Below is a small trained network, with its code and all its weights. Each question gives an input and a class and asks what happens when units are switched off, that is, made to give their printed mean instead of their output.

import numpy as np


def w(rows, s, z=0):
    codes = np.array(rows[::2]) - 128.0
    scale = np.full(codes.shape[1], s)
    scale[-1] = z or s
    return codes * scale


def norm(h):
    return h / np.sqrt((h * h).mean(-1, keepdims=True) + 1e-5)


def f(y):
    return y / 2 * (1 + np.tanh(0.7978845608 * (y + 0.044715 * y**3)))


def log_softmax(a):
    a = a - a.max(-1, keepdims=True)
    return a - np.log(np.exp(a).sum(-1, keepdims=True))


def net(x, mask):
    res = np.array(x, float).reshape(1, 6) / 4 @ E
    u = 0
    for l in range(3):
        y = f(norm(res) @ A[l][:, :-1].T + A[l][:, -1])
        res = res + np.where(mask[u : u + 6], y, B[l][:, -1]) @ B[l][:, :-1]
        u += 6
    return log_softmax(norm(res)[-1] @ U[:, :-1].T + U[:, -1])


A, B = {}, {}
E = w([
[76,188,157,61,166,30,143,157,76,38],'x0',
[126,84,128,174,85,118,205,197,143,42],'x1',
[103,224,228,145,153,145,129,168,210,185],'x2',
[77,127,162,59,170,2,196,163,140,179],'x3',
[76,101,107,141,176,118,96,78,153,66],'x4',
[231,129,129,114,235,132,131,171,105,147],'x5',
],0.0096)
A[0] = w([
[32,117,134,126,6,106,139,99,161,164,27],'L0N0',
[23,117,111,159,103,150,86,14,178,135,10],'L0N1',
[99,115,97,108,170,91,89,84,111,150,58],'L0N2',
[113,140,172,140,140,148,103,104,174,158,23],'L0N3',
[100,156,174,153,113,154,103,134,166,175,2],'L0N4',
[40,123,128,161,76,140,115,55,163,123,52],'L0N5',
],0.017,0.006)
B[0] = w([
[35,132,130,198,81,111,231,113,68,165,253],'L0N0',
[87,53,108,65,92,163,5,116,214,78,254],'L0N1',
[139,128,123,107,181,130,132,67,103,88,164],'L0N2',
[135,138,109,127,161,139,123,141,174,141,185],'L0N3',
[137,178,106,128,140,155,174,90,166,103,200],'L0N4',
[112,120,76,47,105,119,69,130,171,98,241],'L0N5',
],0.016,0.0094)
A[1] = w([
[149,140,173,129,117,165,114,113,103,103,86],'L1N0',
[111,147,169,86,198,94,113,132,154,253,48],'L1N1',
[144,112,172,170,114,92,140,214,157,22,2],'L1N2',
[210,44,57,205,69,201,104,97,122,212,111],'L1N3',
[130,187,184,189,125,218,91,118,208,215,70],'L1N4',
[157,191,144,198,38,216,38,97,64,136,46],'L1N5',
],0.018,0.0035)
B[1] = w([
[114,134,111,81,136,120,140,154,96,164,141],'L1N0',
[98,169,188,173,82,32,51,103,183,158,198],'L1N1',
[107,92,80,192,186,162,90,209,126,104,203],'L1N2',
[143,60,250,137,58,193,112,92,78,83,246],'L1N3',
[180,154,16,167,155,161,178,89,179,104,240],'L1N4',
[135,229,78,8,72,89,98,190,76,194,190],'L1N5',
],0.016,0.011)
A[2] = w([
[193,163,138,115,227,89,128,60,71,87,102],'L2N0',
[201,75,189,71,138,205,155,156,130,151,35],'L2N1',
[115,107,171,120,181,164,139,185,160,116,83],'L2N2',
[242,177,136,92,192,165,191,123,246,149,71],'L2N3',
[157,119,167,117,152,140,136,106,116,140,3],'L2N4',
[251,122,172,182,95,175,115,105,102,157,53],'L2N5',
],0.017,0.0038)
B[2] = w([
[170,81,138,78,232,122,174,96,102,215,195],'L2N0',
[237,129,254,139,38,117,124,89,53,171,193],'L2N1',
[145,64,95,127,121,179,150,165,159,124,163],'L2N2',
[141,232,96,240,157,186,178,124,232,220,254],'L2N3',
[74,122,134,59,135,140,114,154,105,74,131],'L2N4',
[170,109,164,159,179,240,215,67,82,125,232],'L2N5',
],0.01,0.0075)
U = w([
[169,203,85,48,107,146,101,172,96,170,11],'0',
[126,175,203,155,158,37,87,126,185,188,2],'1',
[78,81,82,58,83,169,47,81,188,75,233],'2',
[197,100,188,130,76,216,138,111,74,125,244],'3',
[135,90,105,177,200,133,129,237,124,109,110],'4',
[165,94,145,63,237,92,126,72,80,163,29],'5',
[33,124,135,163,74,88,247,127,104,143,77],'6',
[174,198,74,178,152,198,157,81,219,164,184],'7',
],0.015,0.0021)

Each question gives the input, the list of numbers given to net, and the class t.
The units are the neurons (one row each of A and B). Each row of codes is followed by its name. A weight is (code - 128) times the scale printed after its matrix; where a second scale follows, it is the last column's (A, B and U).
mask holds one flag per neuron, layer by layer. A switched-off neuron (its flag False) gives its mean, the last column of its row in B, instead of its output. The means were averaged over made-up inputs and are rounded, as every weight is.
A unit's drop is (log p(t) with every unit on - log p(t) with that unit switched off) / (log p(t) with every unit on - log p(t) with every unit switched off).
unit that matters most: the unit with the biggest drop
top k neurons: the k neurons with the biggest drops, biggest first
top k neurons in layer l: the k neurons of layer l with the biggest drops, biggest first
drop of u: that unit's drop, to one decimal
input [1,-7,-5,0,-8,5], class 3: unit that matters most => L0N5
input [0,0,3,2,8,4], class 1: top 2 neurons => L1N1; L0N1
input [4,-2,1,4,7,5], class 5: top 2 neurons => L0N2; L2N0
input [4,-5,-1,7,5,6], class 5: top 2 neurons in layer 0 => L0N2; L0N3
input [8,8,-6,-5,-1,-5], class 4: top 2 neurons => L1N2; L0N1
input [0,0,0,2,0,4], class 1: top 2 neurons => L0N1; L1N1
input [-1,1,-1,-2,7,6], class 3: top 2 neurons in layer 1 => L1N4; L1N1
input [-1,4,-3,4,6,5], class 4: top 4 neurons in layer 0 => L0N0; L0N5; L0N4; L0N1
input [8,3,-7,-1,6,8], class 5: top 2 neurons => L2N0; L0N2
input [-5,1,-3,-7,6,1], class 3: top 3 neurons => L1N3; L2N1; L1N1
input [-4,6,7,-4,0,-7], class 2: top 3 neurons => L0N1; L0N5; L2N3
input [6,1,-3,6,-5,3], class 1: top 3 neurons => L0N1; L1N1; L0N0
input [8,-2,5,-4,8,8], class 5: top 2 neurons => L1N4; L2N0
input [5,-4,-1,1,4,5], class 5: unit that matters most => L0N2
input [-2,4,-8,4,7,1], class 5: top 2 neurons => L0N1; L0N2
input [-3,0,1,-5,-5,-3], class 3: top 2 neurons => L1N3; L1N1
input [-8,-6,6,-3,4,-2], class 2: top 3 neurons => L0N1; L0N5; L2N5
input [-8,2,4,-6,-2,4], class 3: top 3 neurons => L1N3; L2N1; L2N5
input [2,8,8,8,5,4], class 4: top 2 neurons => L1N2; L2N2
input [4,8,3,-6,-7,8], class 4: unit that matters most => L1N2
input [8,-4,-4,5,2,-4], class 5: drop of L0N2 => 0.2
input [-2,-5,-3,3,1,3], class 5: drop of L0N2 => 0.9
input [-6,0,-4,7,1,-3], class 6: drop of L0N0 => 2.2
input [3,-6,-6,4,-8,-7], class 6: drop of L1N3 => 0.0
